Here is a tiny trained network, its code and every weight. The questions are about switching its units off for an input and a target symbol, where a switched-off unit gives its printed mean instead of its output.

import numpy as np


def w(rows, s, z=0):
    codes = np.array(rows[::2]) - 128.0
    scale = np.full(codes.shape[1], s)
    scale[-1] = z or s
    return codes * scale


def norm(h):
    return h / np.sqrt((h * h).mean(-1, keepdims=True) + 1e-5)


def f(y):
    return np.maximum(y, 0)


def softmax(a):
    e = np.exp(a - a.max(-1, keepdims=True))
    return e / e.sum(-1, keepdims=True)


def log_softmax(a):
    a = a - a.max(-1, keepdims=True)
    return a - np.log(np.exp(a).sum(-1, keepdims=True))


def net(x, mask):
    ids = ['ΞΠαβδεθλμφψω'.index(c) for c in x.split()]
    T = len(ids)
    res = E[ids] + P[:T]
    u = 0
    for l in range(2):
        q, k, v = (norm(res) @ M[l].T for M in (Q, K, V))
        z = softmax(np.where(np.tri(T) > 0, q @ k.T / 4**0.5, -1e9)) @ v
        res = res + np.where(mask[u], z, O[l][:, -1]) @ O[l][:, :-1]
        u += 1
        y = f(norm(res) @ A[l][:, :-1].T + A[l][:, -1])
        res = res + np.where(mask[u : u + 4], y, B[l][:, -1]) @ B[l][:, :-1]
        u += 4
    return log_softmax(norm(res)[-1] @ U[:, :-1].T + U[:, -1])


Q, K, V, O, A, B = {}, {}, {}, {}, {}, {}
E = w([
[147,174,127,154,159,111,151,96,169,165,160,121],'Ξ',
[122,103,83,113,173,148,91,165,103,160,130,118],'Π',
[131,105,161,122,153,135,142,98,155,108,164,122],'α',
[121,175,89,104,115,120,185,114,78,124,120,138],'β',
[81,125,125,134,110,153,123,142,163,169,124,111],'δ',
[161,133,125,155,165,128,153,122,189,107,137,100],'ε',
[145,131,118,113,144,136,114,147,126,140,163,141],'θ',
[167,148,91,158,174,139,141,98,122,156,138,126],'λ',
[134,146,138,150,155,162,141,122,136,70,151,137],'μ',
[94,154,161,108,125,154,100,92,121,166,186,135],'φ',
[133,103,126,168,126,198,146,121,126,99,109,88],'ψ',
[249,111,131,74,43,104,64,72,150,103,44,186],'ω',
],0.021)
P = w([
[158,134,181,133,152,88,88,170,127,167,76,176],'0',
[132,71,72,125,112,168,164,139,154,197,165,193],'1',
[175,154,152,48,127,173,188,154,128,177,126,31],'2',
[133,196,56,41,120,162,66,75,178,54,143,87],'3',
[149,169,219,214,133,58,48,143,100,60,113,82],'4',
[45,154,96,222,85,122,172,146,158,160,159,248],'5',
[66,55,210,124,242,162,205,121,135,101,14,165],'6',
],0.011)
Q[0] = w([
[155,109,21,111,88,225,164,100,185,149,231,163],'L0H0',
[214,143,142,3,119,133,122,90,144,96,96,84],'L0H0',
[153,108,106,22,141,224,229,91,139,169,101,183],'L0H0',
[226,193,61,29,46,154,64,103,137,92,164,47],'L0H0',
],0.026)
K[0] = w([
[200,182,251,79,123,116,133,181,80,120,46,48],'L0H0',
[135,176,116,121,58,90,13,54,131,77,55,197],'L0H0',
[162,176,163,21,86,138,42,84,190,59,56,87],'L0H0',
[181,54,206,213,20,30,90,176,120,180,57,242],'L0H0',
],0.024)
V[0] = w([
[118,224,172,111,122,71,135,73,96,163,252,156],'L0H0',
[190,175,42,165,211,63,189,126,137,127,111,115],'L0H0',
[103,168,220,158,91,151,202,99,231,72,126,129],'L0H0',
[153,123,133,161,67,101,215,119,54,21,103,157],'L0H0',
],0.027)
O[0] = w([
[157,212,173,96,70,117,155,162,77,7,212,103,162],'L0H0',
[81,136,170,118,170,206,202,151,124,83,88,220,237],'L0H0',
[117,158,54,253,87,122,120,124,98,61,126,119,76],'L0H0',
[211,217,104,143,179,57,174,163,116,148,41,154,3],'L0H0',
],0.016,0.032)
A[0] = w([
[190,209,12,196,80,112,91,88,108,65,24,82,89],'L0N0',
[254,131,146,85,52,75,146,162,114,157,50,165,34],'L0N1',
[99,220,35,206,245,144,126,106,113,58,40,193,253],'L0N2',
[196,224,158,94,149,104,207,198,157,51,110,170,247],'L0N3',
],0.025,0.0019)
B[0] = w([
[30,145,94,38,186,104,165,18,179,86,228,220,179],'L0N0',
[228,118,148,223,23,167,58,199,131,128,56,147,165],'L0N1',
[26,101,224,75,115,120,85,164,171,115,99,9,210],'L0N2',
[33,168,118,95,88,183,96,82,81,225,175,113,252],'L0N3',
],0.016,0.021)
Q[1] = w([
[177,90,86,195,56,124,68,157,123,175,168,149],'L1H0',
[218,134,92,158,179,141,200,253,96,180,31,116],'L1H0',
[16,50,188,80,128,208,65,44,114,72,236,85],'L1H0',
[17,150,164,79,140,172,97,141,135,133,110,146],'L1H0',
],0.025)
K[1] = w([
[130,47,81,191,72,168,104,144,113,105,193,106],'L1H0',
[69,149,90,121,234,141,210,116,53,157,248,94],'L1H0',
[142,84,170,67,31,166,34,88,198,118,132,220],'L1H0',
[179,105,142,100,122,125,158,134,143,83,55,254],'L1H0',
],0.025)
V[1] = w([
[254,136,120,154,72,119,89,180,193,77,60,185],'L1H0',
[145,88,88,170,212,152,220,223,58,184,180,14],'L1H0',
[189,88,139,160,130,106,177,154,99,132,93,130],'L1H0',
[188,81,151,168,53,165,87,124,132,135,107,153],'L1H0',
],0.024)
O[1] = w([
[6,109,145,83,124,119,97,82,147,93,105,162,3],'L1H0',
[163,146,214,115,147,206,134,160,109,93,225,79,46],'L1H0',
[84,127,179,85,129,160,113,117,145,103,166,115,41],'L1H0',
[45,137,70,101,113,90,112,115,153,141,136,129,134],'L1H0',
],0.018,0.032)
A[1] = w([
[172,148,120,126,127,20,100,99,106,69,176,163,13],'L1N0',
[163,173,169,67,231,143,208,146,128,66,44,245,13],'L1N1',
[187,100,84,104,137,89,111,122,186,181,4,173,121],'L1N2',
[201,131,150,66,81,78,135,157,146,110,169,131,5],'L1N3',
],0.041,0.0029)
B[1] = w([
[112,106,244,164,189,132,78,160,143,186,120,178,156],'L1N0',
[176,205,97,138,216,204,18,80,192,66,116,103,254],'L1N1',
[148,161,141,151,132,69,114,65,4,23,76,172,205],'L1N2',
[127,157,95,99,101,89,161,111,192,100,41,148,160],'L1N3',
],0.023,0.033)
U = w([
[147,140,130,123,89,173,222,150,38,58,232,167,186],'Ξ',
[150,52,202,37,151,170,154,99,52,163,155,152,88],'Π',
[124,137,176,193,155,97,155,181,170,197,176,235,122],'α',
[134,226,157,107,85,143,118,180,71,251,92,96,93],'β',
[161,82,43,158,68,126,91,115,112,165,184,69,165],'δ',
[78,78,170,170,108,174,149,212,138,95,60,90,84],'ε',
[175,138,90,56,55,132,226,135,194,123,92,134,147],'θ',
[187,197,124,115,179,197,79,109,172,99,132,111,127],'λ',
[53,178,121,51,167,83,188,105,127,127,204,81,178],'μ',
[183,157,253,106,75,60,85,151,137,81,166,29,63],'φ',
[146,170,86,181,111,55,135,105,49,106,50,155,237],'ψ',
[139,137,138,124,117,116,134,154,118,136,141,123,6],'ω',
],0.0056,0.002)

Each question gives the input, a string of symbols that net reads in full, and the target symbol t.
The units are the heads (4 rows each of Q, K, V and O) and the neurons (one row each of A and B). Each row of codes is followed by its name. A weight is (code - 128) times the scale printed after its matrix; where a second scale follows, it is the last column's (O, A, B and U).
mask holds one flag per unit, layer by layer, with each layer's heads first. A switched-off unit (its flag False) gives its mean, the last column of its rows in O or B, instead of its output. The means were averaged over made-up inputs and are rounded, as every weight is.
A unit's drop is (log p(t) with every unit on - log p(t) with that unit switched off) / (log p(t) with every unit on - log p(t) with every unit switched off).
The circuit of an input: a set's keep is (log p(t) with only the set's units on - log p(t) with every unit switched off) / (log p(t) with every unit on - log p(t) with every unit switched off). Starting from all 10 units, units are removed one at a time, each time the one whose removal leaves the highest keep (on an exact tie, the one counted first), for as long as the keep stays at least 0.8.
circuit, biggest first: the units of the circuit, biggest drop first
k most important neurons: the k neurons with the biggest drops, biggest first
k most important neurons of layer l: the k neurons of layer l with the biggest drops, biggest first
input Π δ ψ α λ δ, target ψ: circuit, biggest first : [L1N2 L0H0]
input λ Ξ β λ λ, target Ξ: circuit, biggest first : [L0H0 L1N1]
input β δ λ λ ω Π, target ψ: most important neuron : [L0N1]
input λ ω β Ξ λ, target μ: circuit, biggest first : [L0H0 L1H0 L0N1]
input μ λ Ξ δ ω β λ, target ψ: circuit, biggest first : [L1H0 L1N2]
input Ξ Ξ λ Π θ Ξ Ξ, target Π: circuit, biggest first : [L0H0 L1N1]
input μ λ λ, target μ: circuit, biggest first : [L0H0 L0N0 L0N2]
input ψ λ μ, target ψ: circuit, biggest first : [L0H0 L1N2]
input Ξ Ξ Π Ξ Ξ ω Ξ, target ψ: 3 most important neurons of layer 0 : [L0N0 L0N1 L0N2]
input Ξ λ λ β ω μ μ, target ψ: 2 most important neurons : [L0N1 L0N0]
input λ λ Ξ μ Ξ λ θ, target μ: 2 most important neurons of layer 0 : [L0N0 L0N2]
input Π λ λ ε, target Π: 2 most important neurons of layer 1 : [L1N1 L1N2]
input θ α θ Ξ, target θ: 2 most important neurons of layer 1 : [L1N3 L1N1]
input δ α Ξ λ, target δ: circuit, biggest first : [L0H0]
input λ θ λ λ λ, target θ: circuit, biggest first : [L0H0 L1N3 L1N1 L0N3]
input ω λ δ, target ψ: 2 most important neurons of layer 1 : [L1N2 L1N1]
input β ψ λ δ ψ α Ξ, target δ: 2 most important neurons : [L0N3 L1N1]
input λ Ξ ε ε μ Ξ, target ε: 2 most important neurons : [L0N2 L1N1]
input β Ξ λ λ λ θ ω, target ψ: 2 most important neurons : [L1N2 L0N3]
input Ξ Π ε, target Ξ: most important neuron : [L1N1]
input λ Ξ Π α β ε θ, target α: 2 most important neurons of layer 1 : [L1N0 L1N1]
input Ξ δ ε λ λ λ, target ε: 2 most important neurons of layer 0 : [L0N2 L0N3]
input Ξ Π β δ α ε, target β: 2 most important neurons of layer 0 : [L0N3 L0N1]
input μ α Ξ Ξ, target μ: 2 most important neurons of layer 0 : [L0N0 L0N2]
